(in the rows, 100 means zero)
Known rows:
klivum: [80 86 100 111 137 116 88 80 75 83 84 106 111 108 101 102 84 129 105 94 113 106 90 106 73 101 110 127 102]
plifle: [102 89 91 111 118 102 95 103 97 77 99 95 106 99 106 99 90 108 119 106 106 88 97 98 84 93 120 84 95]
drodrom: [105 75 103 111 108 104 102 104 92 76 108 90 97 107 83 107 105 110 102 111 112 90 98 96 90 103 111 89 97]
pafir: [124 96 113 98 66 88 124 75 103 50 70 100 63 51 69 84 96 117 105 106 116 92 84 108 120 71 110 79 94]
totrak: [117 114 95 137 110 164 105 94 87 76 124 110 123 115 75 113 58 117 99 89 73 95 109 136 102 124 101 116 88]
bupla: [81 89 105 111 151 115 94 85 82 99 105 101 118 99 105 113 73 111 103 122 101 107 81 83 78 97 116 148 112]
bapogrel: [105 82 110 109 98 103 101 99 96 78 102 90 98 105 90 103 102 111 104 102 106 93 96 92 91 100 112 86 95]
staske: [99 86 114 104 95 100 95 87 97 84 90 90 103 105 100 95 93 115 108 94 100 100 92 89 91 98 112 92 93]
flenak: [78 82 85 105 94 103 101 109 120 91 99 91 100 99 92 106 111 112 115 89 103 87 99 94 92 109 107 115 98]
kleskom: [76 103 103 113 132 130 94 78 76 92 89 114 106 107 109 107 74 128 104 94 96 110 89 107 70 94 110 138 106]
skegak: [77 88 91 113 98 111 100 102 114 84 95 99 102 104 89 111 114 118 113 73 110 92 104 106 86 110 110 116 96]
binir: [111 79 113 109 93 99 102 101 97 74 104 86 96 106 85 104 108 109 103 101 110 91 98 92 95 101 113 76 92]
gufu: [111 79 113 109 92 100 102 101 98 74 103 85 96 106 85 103 108 109 103 100 109 91 98 92 95 101 113 77 91]
zogek: [91 87 91 109 96 105 86 100 109 94 101 97 101 99 88 100 107 113 113 91 107 85 99 98 94 98 112 116 99]
fubas: [122 123 114 132 82 152 101 81 99 76 109 105 125 114 86 100 59 118 104 65 66 101 108 127 108 120 105 99 79]
stetren: [106 83 110 109 98 103 102 99 96 77 101 90 98 106 89 103 102 111 104 102 106 94 96 92 91 100 111 87 95]
klubran: [111 81 119 107 85 95 100 95 103 75 97 85 99 105 91 98 105 110 105 92 106 95 98 88 95 100 113 73 88]

Facts:
fegrazer {φ=zegrimo, Ψ=kunu, μ=c}
kili {φ=gedun, ε=gedun, Ψ=biromu, δ=gedun}
zaram {φ=grimonak, ε=trodrik, Ψ=trogrin, δ=regrar}
staske {Ψ=teku, δ=fluflek, μ=a}
skuflonar {φ=metron,liman, ε=plamil, Ψ=brofustu, μ=e}
zegrimo {φ=fegrazer, ε=fegrazer, Ψ=kunu, δ=fegrazer}
mizon {φ=draplom, ε=grovo, Ψ=litrak, δ=draplom, μ=i}
plamu {Ψ=sutevel, μ=c}
lami {Ψ=litrak, δ=mizon, μ=b}
pumudrer {φ=brevoflen, Ψ=plitra, δ=stufur, μ=a}
fiskom {ε=zaram, Ψ=trogrin, δ=nifus, μ=b}
dubrom {Ψ=plepezik, δ=klages, μ=e}
stivu {φ=gridir, Ψ=mevo, μ=f}
tostom {φ=naven, Ψ=flenak}
zosken {φ=klubran, Ψ=zote, δ=klubran, μ=c}
grovo {φ=pafir,mizon, ε=tredra, Ψ=litrak, δ=tredra, μ=c}
fusutri {ε=devas,zogri, Ψ=vukle, δ=groladi}
ploskin {ε=vebom, Ψ=planezuk, δ=vebom, μ=c}
stafa {ε=fubas, Ψ=skegak, δ=fubas, μ=a}
zogek {Ψ=tade, μ=c}
trubiko {Ψ=teku, δ=bipus, μ=i}
dragregak {Ψ=vukle, δ=fusutri, μ=b}
vezin {Ψ=lifom, δ=zikik, μ=b}
naven {φ=trustulol, Ψ=flenak, δ=tostom, μ=b}
novu {φ=fostol, ε=zestur, Ψ=lifom}
bimak {φ=flusa, Ψ=kobro, δ=bapogrel, μ=a}
bipus {φ=staske, ε=staske,trubiko, Ψ=teku, δ=botum, μ=f}
sodril {Ψ=flaklisul, μ=d}
zogri {Ψ=vukle}
bapogrel {φ=bimak, Ψ=kobro, μ=i}
trodrik {ε=regrar, Ψ=trogrin, μ=f}
drodrom {ε=klubran, Ψ=zote}
lusos {Ψ=skegak, δ=litruk, μ=d}
rogeklak {ε=pumudrer,brevoflen, Ψ=plitra, δ=drefan, μ=e}
stufur {Ψ=plitra, δ=rogeklak}
regrar {φ=zaram, Ψ=trogrin, δ=grimonak, μ=g}
zepo {φ=groladi, ε=plade, Ψ=vukle, δ=bramem, μ=f}
draplom {φ=mizon, ε=tredra, Ψ=litrak}
gitrim {Ψ=saflol, μ=b}
gobruk {Ψ=lifom, δ=zirokun}
vume {ε=skuflonar, Ψ=brofustu, δ=metron}
pafir {ε=kuru, Ψ=litrak, δ=kuru, μ=a}
plade {φ=dragregak, ε=devas, Ψ=vukle, δ=zogri, μ=i}
fluflek {Ψ=teku, μ=d}
zaklir {ε=sodril, Ψ=flaklisul, δ=sodril, μ=a}
kleskom {φ=rustel, Ψ=skegak, δ=lusos, μ=i}
zirokun {φ=gobruk,zestur, ε=zikik, Ψ=lifom, δ=zestur}
zestur {Ψ=lifom, δ=bupla}
satar {Ψ=skevun}
metron {φ=liman, Ψ=brofustu, δ=liman, μ=f}
vebom {Ψ=planezuk, μ=b}
drefan {ε=fluflusek, Ψ=plitra, δ=notra}
vetru {Ψ=sutevel, δ=plamu, μ=e}
stisos {ε=movu, Ψ=plitra, δ=movu, μ=b}
plubu {ε=pafir,tredra, Ψ=litrak, δ=pafir, μ=e}
movu {φ=stufur, ε=brevoflen, Ψ=plitra, δ=pumudrer}
groladi {Ψ=vukle, δ=flolu, μ=c}
kivul {Ψ=trogrin, δ=goba}
biben {Ψ=sutevel, δ=binir, μ=d}
statrer {φ=fostol, Ψ=lifom, δ=gobruk, μ=i}
tratri {Ψ=govi, μ=a}
fubas {Ψ=skegak, δ=totrak}
flolu {ε=fusutri,zogri,bonom, Ψ=vukle, δ=bonom, μ=h}
liman {Ψ=brofustu, δ=skuflonar, μ=g}
kebis {ε=lusos, Ψ=skegak, δ=klivum, μ=e}
binir {φ=rulol, Ψ=sutevel, δ=rulol}
zeza {Ψ=plitra, δ=stisos, μ=h}
skidris {Ψ=flefar, μ=e}
gufu {φ=klages, Ψ=plepezik, δ=dubrom, μ=c}
bupla {φ=zestur, ε=vezin,klapuzik, Ψ=lifom, δ=korabak, μ=a}
bonom {ε=zepo,plade, Ψ=vukle, δ=klozes}
kigul {φ=klages,gufu, Ψ=plepezik, δ=gufu}
stetren {Ψ=brefleplom, μ=e}
botum {φ=fluflek, Ψ=teku, δ=staske, μ=e}
tredra {ε=pafir,lami,mizon, Ψ=litrak, δ=lami, μ=f}
klivum {φ=flusteri, ε=kebis, Ψ=skegak, δ=kleskom, μ=b}
groto {φ=grimonak, ε=zaram, Ψ=trogrin, δ=trodrik}
klapuzik {Ψ=lifom, δ=novu}
bramem {φ=groladi,zepo,klozes, ε=flolu, Ψ=vukle, δ=dragregak, μ=a}
meti {φ=plifle,grimonak, Ψ=trogrin, δ=fiskom, μ=h}
treskas {φ=stetren, ε=gratu, Ψ=brefleplom, δ=stetren, μ=c}
flusteri {ε=totrak, Ψ=skegak, δ=stafa}
rulol {Ψ=sutevel, δ=vetru}
plamil {φ=liman, Ψ=brofustu, δ=vume, μ=c}
gridir {Ψ=mevo, δ=stivu, μ=c}
klozes {ε=devas, Ψ=vukle, δ=plade, μ=e}
gratu {ε=treskas, Ψ=brefleplom, δ=treskas, μ=i}
skebrafam {φ=skobun, Ψ=lusar, μ=a}
gistur {Ψ=brofustu, δ=plamil, μ=a}
goba {ε=nifus, Ψ=trogrin, δ=meti}
grimonak {ε=plifle, Ψ=trogrin, δ=plifle, μ=c}
pokem {φ=talenen,gavis, Ψ=saflol, δ=gavis, μ=a}
nifus {φ=groto, Ψ=trogrin, δ=groto}
klages {Ψ=plepezik, μ=a}
gavis {φ=pokem, Ψ=saflol, δ=talenen, μ=f}
litruk {ε=klivum, Ψ=skegak, μ=c}
kuru {ε=pafir,draplom, Ψ=litrak, δ=grovo, μ=g}
rustel {Ψ=skegak, δ=flusteri}
geflem {ε=gridir, Ψ=mevo, δ=gridir, μ=a}
fluflusek {φ=stisos, Ψ=plitra, δ=brevoflen}
gedun {ε=kili, Ψ=biromu, μ=a}
skobun {Ψ=lusar, δ=skebrafam, μ=f}
devas {φ=zogri, Ψ=vukle, δ=zepo, μ=d}
flusa {ε=bimak, Ψ=kobro, δ=bimak, μ=c}
zikik {φ=klapuzik, Ψ=lifom, δ=fostol}
totrak {ε=stafa,rustel,fubas, Ψ=skegak, δ=kebis, μ=h}
troflu {φ=rogeklak, Ψ=plitra, μ=c}
talenen {φ=gavis, ε=gitrim, Ψ=saflol, δ=gitrim, μ=d}
notra {Ψ=plitra, δ=fluflusek}
klubran {φ=zosken, Ψ=zote, δ=drodrom, μ=a}
brevoflen {φ=fluflusek, ε=fluflusek, Ψ=plitra, δ=troflu, μ=f}
fostol {φ=statrer, Ψ=lifom, δ=statrer}
trustulol {Ψ=flenak, δ=naven, μ=h}
plifle {ε=kivul, Ψ=trogrin, δ=kivul, μ=d}
korabak {φ=statrer, Ψ=lifom, δ=klapuzik, μ=e}

Rows:
No name comes twice in this set of rows, the named rows included.
[113 96 102 98 87 98 122 76 93 58 74 106 65 52 73 89 86 120 104 117 113 93 81 110 112 72 108 100 102] : grovo
[116 77 123 107 78 89 98 95 105 71 95 80 99 106 87 96 112 109 106 89 110 94 100 87 99 101 114 63 84] : trubiko
[113 75 106 119 82 102 101 107 110 65 100 88 88 111 79 97 113 108 90 103 105 85 109 76 90 97 111 74 100] : zeza
[74 95 86 112 122 126 93 88 90 95 88 111 98 106 110 95 68 122 95 115 82 101 90 78 69 90 105 143 120] : notra
[64 102 100 108 163 127 90 76 75 112 100 112 121 96 121 111 52 117 106 124 87 115 74 84 69 92 114 178 120] : novu
[91 93 80 111 136 114 96 104 88 85 103 104 105 98 110 104 79 111 118 118 101 89 92 102 77 91 117 107 103] : goba
[91 87 95 115 104 116 96 96 98 82 93 101 93 108 97 95 87 116 93 110 92 94 99 77 78 93 107 113 111] : stufur
[86 103 84 108 132 116 93 96 89 91 96 106 106 96 122 100 70 114 120 111 92 94 88 99 76 89 118 115 104] : meti
[89 84 101 104 118 111 94 89 84 91 94 97 104 104 101 100 83 118 107 109 99 100 87 93 83 98 109 115 102] : skuflonar
[127 112 107 136 90 152 106 92 96 69 121 102 121 116 72 108 70 114 100 77 77 94 112 131 108 123 104 93 80] : stafa
[95 105 94 95 104 109 118 68 85 71 68 115 70 51 87 87 67 126 107 123 103 100 73 111 104 68 105 130 110] : mizon
[111 78 119 106 86 94 97 94 101 76 95 83 99 106 89 97 106 112 106 93 108 95 97 89 97 102 113 72 88] : plamil
[133 103 104 139 95 151 109 102 95 63 129 100 118 117 61 114 80 111 97 85 85 88 117 133 110 126 104 86 80] : flusteri
[68 107 116 104 138 115 85 64 87 112 86 105 125 95 129 100 53 118 110 103 83 120 74 77 75 90 116 162 111] : klapuzik
[101 107 103 94 89 102 117 64 92 68 63 112 70 50 89 83 71 126 108 112 101 101 74 108 108 68 107 118 104] : lami

Now the same things, written a new way:
Known rows:
kuru: [97 113 92 82 86 105 103 75 117 91 93 117 117 89 101 97 99 83 88 77 80 72 105 110 60 80 96 95 120 115 93]
trubiko: [117 92 91 105 123 101 98 105 106 114 78 98 114 92 95 110 124 114 119 108 98 90 110 90 71 88 110 103 110 87 101]
lami: [100 91 86 84 89 113 113 78 112 79 113 107 106 92 119 101 76 72 73 60 79 84 102 124 88 75 100 93 111 106 108]
meti: [99 88 107 93 93 108 100 98 86 86 118 97 92 107 114 98 81 85 82 100 106 103 97 104 121 108 100 99 74 100 103]
bimak: [112 93 93 104 117 101 98 103 105 110 84 98 110 94 95 107 116 109 113 106 100 93 107 93 81 91 108 101 106 91 102]
totrak: [84 98 84 106 91 97 74 127 108 78 108 85 70 102 72 67 81 116 76 107 115 83 90 98 104 99 121 85 106 115 76]
sodril: [112 93 93 104 117 102 98 103 105 110 85 98 110 94 96 107 116 109 114 106 99 93 107 93 81 91 108 102 107 91 102]
litrak: [88 106 100 90 103 94 111 109 102 113 110 103 90 97 115 100 105 105 96 94 98 106 96 94 90 101 95 98 108 90 97]
treskas: [106 102 97 102 109 96 96 103 104 111 84 103 110 96 91 104 116 107 111 110 101 91 106 91 79 96 103 102 104 98 96]
satar: [100 103 99 98 98 104 103 108 100 99 99 105 101 97 104 101 101 106 99 105 97 107 99 99 100 99 100 96 98 99 100]
lusos: [109 78 90 99 97 93 117 120 93 78 121 84 92 116 128 106 65 82 71 90 93 122 91 117 141 101 93 105 61 100 105]
plade: [79 82 106 125 80 118 101 95 72 73 152 95 80 121 126 88 77 93 97 58 95 130 105 145 165 112 98 136 82 119 112]
dubrom: [103 101 97 101 106 98 97 101 102 106 92 103 106 98 94 103 109 104 106 106 101 94 104 96 89 97 103 101 101 99 97]
novu: [91 89 104 100 64 92 119 108 91 78 147 104 80 110 114 100 47 60 67 92 106 126 91 118 160 119 87 95 61 112 95]
brevoflen: [99 88 106 98 79 88 111 61 82 90 154 77 79 128 104 108 64 94 65 106 99 128 72 134 161 93 90 63 84 100 145]
gobruk: [107 93 100 107 92 98 107 103 104 97 108 103 101 97 95 105 90 89 103 102 106 106 105 100 109 103 100 95 95 100 93]
metron: [101 99 97 100 102 97 99 102 100 104 99 103 102 100 97 102 102 99 100 103 101 98 103 100 96 98 100 101 95 100 99]

Rows:
No name comes twice in this set of rows, the named rows included.
[82 71 102 125 84 122 105 98 71 69 158 91 78 120 133 92 68 90 91 52 95 134 104 150 174 108 101 134 79 113 119] : zogri
[102 106 109 94 98 102 92 97 93 102 90 104 108 101 97 98 112 100 102 119 105 88 103 86 83 109 100 103 87 103 89] : grimonak
[81 105 108 126 88 113 87 90 82 91 119 104 99 114 101 87 115 112 124 76 97 110 112 124 119 112 99 138 103 123 97] : fusutri
[107 92 94 99 95 87 110 117 96 86 107 90 100 114 116 104 81 88 80 100 93 114 93 108 122 104 90 107 68 106 95] : klivum
[76 99 109 122 78 111 94 93 77 82 138 102 88 119 112 87 91 98 105 71 97 120 105 134 145 116 94 135 87 125 102] : bonom
[110 85 92 103 112 101 105 107 100 104 98 97 104 97 106 109 101 100 102 101 98 101 104 101 97 93 106 102 95 90 106] : staske
[72 99 110 121 71 109 95 93 75 78 145 103 85 121 114 84 85 93 98 69 97 123 103 137 153 120 92 136 82 128 101] : klozes
[101 74 103 93 93 112 108 102 82 80 131 92 85 108 127 101 66 78 71 92 104 112 96 113 139 105 102 99 66 94 112] : nifus
[125 89 93 113 116 102 104 105 112 112 81 99 118 87 89 114 119 107 127 110 102 95 116 88 75 92 111 97 114 86 95] : vezin
[75 105 126 68 98 111 93 93 83 80 114 128 76 104 105 88 49 61 71 76 136 121 95 107 175 110 87 90 63 101 111] : groto
[92 103 94 107 101 99 96 99 104 101 96 100 107 92 98 108 95 106 103 106 100 95 102 102 101 104 103 112 93 102 108] : dragregak
[120 90 95 112 110 102 104 103 110 108 88 100 113 90 89 111 111 103 121 107 104 97 113 92 84 95 109 96 111 90 94] : zikik
[100 93 96 97 94 92 106 110 96 79 115 91 91 116 112 97 71 87 75 90 101 115 90 115 136 100 92 99 74 107 99] : kleskom
[100 100 103 104 81 92 108 104 102 95 114 107 98 100 96 102 84 82 96 106 106 108 101 100 116 112 94 96 85 108 88] : zirokun
[101 110 103 96 106 93 106 114 108 90 88 84 98 108 112 96 99 111 97 94 97 110 88 91 102 104 90 99 107 96 92] : skegak

Now the same things, written a new way:
Known rows:
litruk: [115 138 80 92 83 55 92 151 117 119 83 44 142 90 83 141 75 78 81 24 87 84 104 122 107 120 15]
lusos: [122 140 93 90 77 72 79 135 123 104 89 59 134 83 92 134 88 70 79 21 87 74 101 118 112 118 20]
zepo: [108 110 112 82 105 73 56 127 111 89 175 99 136 82 104 83 97 54 77 95 61 90 99 114 93 96 48]
plade: [109 118 110 68 83 103 89 170 113 110 118 73 144 65 64 137 86 68 65 33 83 97 84 120 107 138 17]
groladi: [110 137 105 88 83 68 71 127 104 102 119 68 129 84 102 118 94 76 79 68 61 85 106 112 100 110 31]
flolu: [103 110 102 75 98 79 83 163 108 111 142 75 146 76 75 117 81 66 72 63 74 101 93 121 97 121 28]
drefan: [105 134 95 72 91 55 75 111 103 132 124 40 115 79 92 137 104 65 105 71 82 92 103 117 111 128 30]
stisos: [105 128 98 80 104 39 54 84 104 117 160 58 110 89 116 103 111 54 112 110 68 87 111 113 103 102 50]
movu: [109 130 103 77 98 52 54 82 105 116 155 57 106 81 113 111 116 53 110 99 74 84 108 111 108 109 47]
brevoflen: [110 139 103 64 77 78 83 116 105 135 105 32 110 64 79 161 110 65 102 46 96 89 95 117 120 147 19]
mizon: [130 160 80 69 92 78 76 134 91 114 111 76 155 76 103 110 115 97 93 59 63 75 108 125 115 130 42]
nifus: [110 130 103 79 77 86 84 127 109 123 90 69 130 82 97 133 102 81 75 27 84 85 107 115 120 120 24]
plubu: [126 151 75 81 114 45 55 109 85 105 155 91 155 93 129 67 118 90 104 111 45 75 121 123 102 98 66]
sutevel: [100 133 92 92 90 53 74 106 121 98 129 77 129 89 115 100 120 68 82 70 63 83 111 124 97 106 49]
biromu: [99 132 93 92 89 52 74 106 121 98 129 77 129 89 115 100 121 69 83 70 62 83 110 124 98 106 50]
flefar: [99 132 93 93 90 52 74 106 121 98 129 77 129 89 115 100 121 69 83 70 62 83 110 124 97 106 49]
teku: [99 134 92 92 90 53 74 106 121 97 129 77 129 89 115 100 120 69 83 70 63 83 110 124 98 106 49]

Rows:
No name comes twice in this set of rows, the named rows included.
[111 134 109 73 91 64 54 84 109 111 145 62 106 77 110 117 119 53 106 85 76 80 103 111 112 114 43] : pumudrer
[90 131 102 77 92 45 71 97 128 95 126 71 129 94 114 104 115 65 90 70 55 83 102 122 103 107 52] : plitra
[129 155 80 77 105 60 60 115 89 106 140 88 153 86 122 82 119 91 99 92 52 73 115 122 107 108 58] : kuru
[98 129 103 95 81 55 74 113 112 88 132 72 130 83 111 104 115 75 78 82 53 83 107 117 90 106 44] : vukle
[115 110 125 79 100 92 43 113 118 73 183 116 129 75 111 75 108 45 74 93 61 81 95 110 99 94 53] : devas
[103 148 86 87 98 61 82 107 121 97 132 78 128 89 115 100 124 68 81 70 65 84 118 129 95 106 46] : litrak
[98 166 90 99 74 55 41 124 127 126 140 76 129 122 119 103 81 98 82 74 90 98 92 124 102 111 51] : totrak
[105 117 96 92 100 49 66 103 105 115 134 81 130 101 124 92 100 73 86 79 65 85 123 113 104 85 46] : grimonak
[117 134 98 97 93 58 61 120 111 111 122 87 126 88 115 114 99 63 88 62 57 89 110 122 108 109 45] : gobruk
[80 135 70 83 99 73 65 130 83 148 83 64 123 89 87 108 106 73 66 49 60 98 100 103 112 121 33] : fiskom
[94 114 96 90 87 56 76 99 114 110 126 80 131 91 120 96 124 77 80 66 71 85 116 119 105 100 49] : trogrin
[132 159 80 71 97 72 67 124 88 108 125 84 156 79 114 94 121 96 97 75 56 72 111 124 113 121 52] : tredra
[107 163 103 102 78 63 17 92 132 101 167 101 119 119 142 75 99 82 85 94 81 84 95 117 103 92 66] : rustel

